Here is a tiny trained network, its code and every weight. The questions are about switching its units off for an input and a class, where a switched-off unit gives its printed mean instead of its output.

import numpy as np


def w(rows, s, z=0):
    codes = np.array(rows[::2]) - 128.0
    scale = np.full(codes.shape[1], s)
    scale[-1] = z or s
    return codes * scale


def norm(h):
    return h / np.sqrt((h * h).mean(-1, keepdims=True) + 1e-5)


def f(y):
    return np.maximum(y, 0)


def log_softmax(a):
    a = a - a.max(-1, keepdims=True)
    return a - np.log(np.exp(a).sum(-1, keepdims=True))


def net(x, mask):
    res = np.array(x, float).reshape(1, 8) / 4 @ E
    u = 0
    for l in range(3):
        y = f(norm(res) @ A[l][:, :-1].T + A[l][:, -1])
        res = res + np.where(mask[u : u + 4], y, B[l][:, -1]) @ B[l][:, :-1]
        u += 4
    return log_softmax(norm(res)[-1] @ U[:, :-1].T + U[:, -1])


A, B = {}, {}
E = w([
[149,111,169,23,128,239],'x0',
[36,1,128,171,91,191],'x1',
[126,131,130,128,128,128],'x2',
[124,132,128,126,125,133],'x3',
[127,130,127,127,131,129],'x4',
[131,122,128,130,134,124],'x5',
[23,76,34,92,176,128],'x6',
[133,124,127,129,129,128],'x7',
],0.0061)
A[0] = w([
[107,131,95,255,38,82,5],'0.n1',
[71,203,114,136,181,47,165],'0.n2',
[107,188,124,114,116,179,220],'0.n3',
[78,130,31,178,132,8,167],'0.n4',
],0.0061,0.003)
B[0] = w([
[84,188,186,15,163,65,191],'0.n1',
[253,99,23,176,23,130,217],'0.n2',
[176,107,213,141,188,94,183],'0.n3',
[166,81,103,198,111,199,255],'0.n4',
],0.005,0.0057)
A[1] = w([
[110,108,146,191,74,60,251],'1.n1',
[100,110,163,160,73,161,94],'1.n2',
[145,163,2,39,172,137,226],'1.n3',
[98,131,96,151,112,33,22],'1.n4',
],0.0096,0.0016)
B[1] = w([
[22,216,212,112,157,28,254],'1.n1',
[145,1,148,185,76,87,196],'1.n2',
[82,103,216,85,53,30,253],'1.n3',
[175,56,82,74,133,230,194],'1.n4',
],0.008,0.0052)
A[2] = w([
[201,234,158,140,82,86,65],'2.n1',
[7,65,60,94,159,154,19],'2.n2',
[22,54,97,117,103,130,4],'2.n3',
[161,106,2,88,92,115,100],'2.n4',
],0.0081,0.004)
B[2] = w([
[93,119,66,147,187,201,253],'2.n1',
[244,215,141,146,168,130,207],'2.n2',
[146,221,100,100,166,166,229],'2.n3',
[70,2,36,124,51,130,167],'2.n4',
],0.0093,0.0053)
U = w([
[113,215,74,209,184,129,142],'0',
[27,130,233,72,86,41,254],'1',
[197,162,163,38,167,252,112],'2',
[147,4,213,144,41,214,27],'3',
[82,54,40,116,36,91,95],'4',
],0.013,0.0037)

Each question gives the input, the list of numbers given to net, and the class t.
The units are the neurons (one row each of A and B). Each row of codes is followed by its name. A weight is (code - 128) times the scale printed after its matrix; where a second scale follows, it is the last column's (A, B and U).
mask holds one flag per neuron, layer by layer. A switched-off neuron (its flag False) gives its mean, the last column of its row in B, instead of its output. The means were averaged over made-up inputs and are rounded, as every weight is.
A unit's drop is (log p(t) with every unit on - log p(t) with that unit switched off) / (log p(t) with every unit on - log p(t) with every unit switched off).
The circuit of an input: a set's keep is (log p(t) with only the set's units on - log p(t) with every unit switched off) / (log p(t) with every unit on - log p(t) with every unit switched off). Starting from all 12 units, units are removed one at a time, each time the one whose removal leaves the highest keep (on an exact tie, the one counted first), for as long as the keep stays at least 0.8.
units of the circuit, in order: the units of the circuit, biggest drop first
top k neurons: the k neurons with the biggest drops, biggest first
k most important neurons of layer l: the k neurons of layer l with the biggest drops, biggest first
drop when u is switched off: that unit's drop, to one decimal
input [-1,2,6,-5,-7,-3,7,2], class 0: units of the circuit, in order -> (2.n2)
input [-8,-5,-5,8,6,6,3,-7], class 4: units of the circuit, in order -> (1.n4 2.n4)
input [-1,1,-4,-7,1,4,2,-2], class 0: 2 most important neurons of layer 1 -> (1.n3 1.n4)
input [2,3,-7,-2,1,2,7,3], class 2: top 2 neurons -> (2.n2 1.n1)
input [0,0,-6,1,8,8,-5,6], class 0: top 3 neurons -> (1.n3 2.n1 1.n4)
input [-7,3,0,7,8,-4,2,-8], class 0: 3 most important neurons of layer 1 -> (1.n1 1.n4 1.n3)
input [1,1,4,4,4,-7,1,-2], class 2: 2 most important neurons of layer 1 -> (1.n3 1.n1)
input [-3,1,-1,-3,5,-5,8,4], class 0: top 3 neurons -> (2.n2 2.n3 1.n2)
input [-7,1,0,-1,-6,-3,7,-6], class 0: top 4 neurons -> (2.n2 1.n1 2.n3 1.n2)
input [0,5,3,2,2,-5,-4,-1], class 1: top 2 neurons -> (1.n1 0.n4)
input [1,2,-8,8,-6,0,3,2], class 2: top 2 neurons -> (1.n1 0.n2)
input [-8,4,-8,-7,1,3,5,0], class 0: top 2 neurons -> (1.n1 2.n2)
input [-8,-4,-5,-1,-2,-6,1,6], class 4: top 3 neurons -> (0.n2 1.n4 2.n4)
input [6,1,-7,-7,-3,1,-4,-5], class 3: units of the circuit, in order -> (2.n3)
input [-8,4,-1,6,6,-5,-2,-3], class 1: top 2 neurons -> (1.n1 0.n1)
input [-1,-7,-1,6,7,-3,8,8], class 4: top 2 neurons -> (0.n2 1.n1)
input [-1,4,-6,1,5,8,1,-1], class 0: 2 most important neurons of layer 2 -> (2.n3 2.n2)
input [7,-4,-7,-3,-1,-7,1,-8], class 1: 2 most important neurons of layer 1 -> (1.n3 1.n4)
input [-1,7,-7,-8,-3,-6,-6,0], class 1: drop when 1.n1 is switched off -> 0.2
input [-3,-7,-2,-1,3,5,7,-4], class 4: drop when 0.n2 is switched off -> 0.1
